Below are the code and all the weights of a small trained network. Each question names an input and a class and asks about switching units off, where a switched-off unit gives its printed mean instead of its output.

import numpy as np


def w(rows, s, z=0):
    codes = np.array(rows[::2]) - 128.0
    scale = np.full(codes.shape[1], s)
    scale[-1] = z or s
    return codes * scale


def f(y):
    return np.maximum(y, 0)


def log_softmax(a):
    a = a - a.max(-1, keepdims=True)
    return a - np.log(np.exp(a).sum(-1, keepdims=True))


def net(x, mask):
    res = np.array(x, float).reshape(1, 3) / 4 @ E
    y = f(res @ A[0][:, :-1].T + A[0][:, -1])
    res = res + np.where(mask, y, B[0][:, -1]) @ B[0][:, :-1]
    return log_softmax(res[-1] @ U[:, :-1].T + U[:, -1])


A, B = {}, {}
E = w([
[182,194,72,172,79,182,154,111,150],'x0',
[170,181,160,110,89,37,158,83,89],'x1',
[92,56,134,159,105,138,140,2,175],'x2',
],0.015)
A[0] = w([
[160,89,185,130,135,128,122,54,177,75],'n1',
[146,162,105,106,177,112,120,203,123,93],'n2',
[63,145,227,85,178,111,165,93,115,169],'n3',
[32,103,181,118,158,131,82,165,144,141],'n4',
[153,156,152,133,84,12,186,68,113,127],'n5',
[131,179,41,184,108,160,186,101,118,112],'n6',
[86,89,98,118,111,174,145,83,97,125],'n7',
[91,88,163,51,154,109,64,94,82,38],'n8',
[152,94,126,168,173,115,139,26,171,62],'n9',
[72,91,115,170,168,82,166,100,176,194],'n10',
[175,136,72,147,100,208,160,99,182,195],'n11',
[51,91,42,178,148,169,80,178,195,121],'n12',
[120,106,69,108,219,185,133,124,156,2],'n13',
[137,159,75,116,180,106,103,179,73,61],'n14',
],0.011,0.0086)
B[0] = w([
[164,107,107,103,187,132,180,106,109,191],'n1',
[126,99,102,114,202,112,155,81,99,207],'n2',
[91,122,115,76,86,119,99,147,117,213],'n3',
[104,94,128,73,82,153,114,158,170,210],'n4',
[129,171,165,153,137,68,80,125,192,249],'n5',
[105,96,83,71,90,143,117,157,102,212],'n6',
[127,107,114,124,180,129,130,93,95,180],'n7',
[189,130,41,89,64,148,92,139,120,185],'n8',
[156,98,92,99,175,126,143,102,105,204],'n9',
[88,124,98,79,167,127,147,130,122,212],'n10',
[97,134,92,113,107,154,99,171,146,249],'n11',
[167,192,186,145,132,57,78,104,192,242],'n12',
[251,147,144,153,120,79,93,108,152,170],'n13',
[143,92,67,139,159,160,108,75,61,192],'n14',
],0.013,0.015)
U = w([
[169,72,75,135,215,155,172,96,84,110],'0',
[174,131,156,153,105,89,102,111,170,106],'1',
[128,78,64,110,2,175,124,139,121,83],'2',
[31,118,127,136,139,164,134,144,137,250],'3',
[152,80,162,186,106,141,195,122,118,107],'4',
[100,112,161,156,100,177,204,130,117,107],'5',
],0.013,0.02)

Each question gives the input, the list of numbers given to net, and the class t.
The units are the neurons (one row each of A and B). Each row of codes is followed by its name. A weight is (code - 128) times the scale printed after its matrix; where a second scale follows, it is the last column's (A, B and U).
mask holds one flag per neuron, in row order. A switched-off neuron (its flag False) gives its mean, the last column of its row in B, instead of its output. The means were averaged over made-up inputs and are rounded, as every weight is.
A unit's drop is (log p(t) with every unit on - log p(t) with that unit switched off) / (log p(t) with every unit on - log p(t) with every unit switched off).
The circuit of an input: a set's keep is (log p(t) with only the set's units on - log p(t) with every unit switched off) / (log p(t) with every unit on - log p(t) with every unit switched off). Starting from the 12 units with the biggest drops (on a tie, the unit counted first), units are removed one at a time, each time the one whose removal leaves the highest keep (on an exact tie, the one counted first), for as long as the keep stays at least 0.8.
units of the circuit, in order: the units of the circuit, biggest drop first
unit that matters most: the unit with the biggest drop
top k neurons: the k neurons with the biggest drops, biggest first
drop when u is switched off: that unit's drop, to one decimal
input [-4,-4,-1], class 1: top 2 neurons => [n12, n6]
input [-6,-5,1], class 2: unit that matters most => n4
input [-8,6,5], class 2: top 3 neurons => [n8, n3, n12]
input [-7,-4,6], class 2: top 3 neurons => [n4, n8, n3]
input [2,3,3], class 3: units of the circuit, in order => [n13, n8]
input [0,0,2], class 3: top 2 neurons => [n2, n14]
input [-8,-2,-8], class 0: top 3 neurons => [n2, n14, n11]
input [7,-8,-4], class 1: top 2 neurons => [n12, n13]
input [8,-5,-8], class 0: top 4 neurons => [n2, n14, n4, n3]
input [-2,-4,-2], class 1: top 2 neurons => [n12, n11]
input [5,4,-3], class 2: top 4 neurons => [n12, n6, n10, n13]
input [-5,-1,4], class 2: top 4 neurons => [n8, n4, n3, n2]
input [5,-2,-6], class 0: top 2 neurons => [n2, n14]
input [7,5,8], class 0: top 2 neurons => [n9, n1]
input [-6,-3,3], class 2: units of the circuit, in order => [n8]
input [-6,3,0], class 2: top 2 neurons => [n8, n12]
input [-5,3,1], class 2: top 3 neurons => [n8, n12, n3]
input [-8,5,7], class 2: drop when n2 is switched off => 0.7
input [6,-1,-8], class 0: drop when n2 is switched off => 1.2
input [0,-4,0], class 1: drop when n12 is switched off => 0.4
input [5,-1,-6], class 0: unit that matters most => n2
input [-1,3,5], class 0: drop when n12 is switched off => 0.2
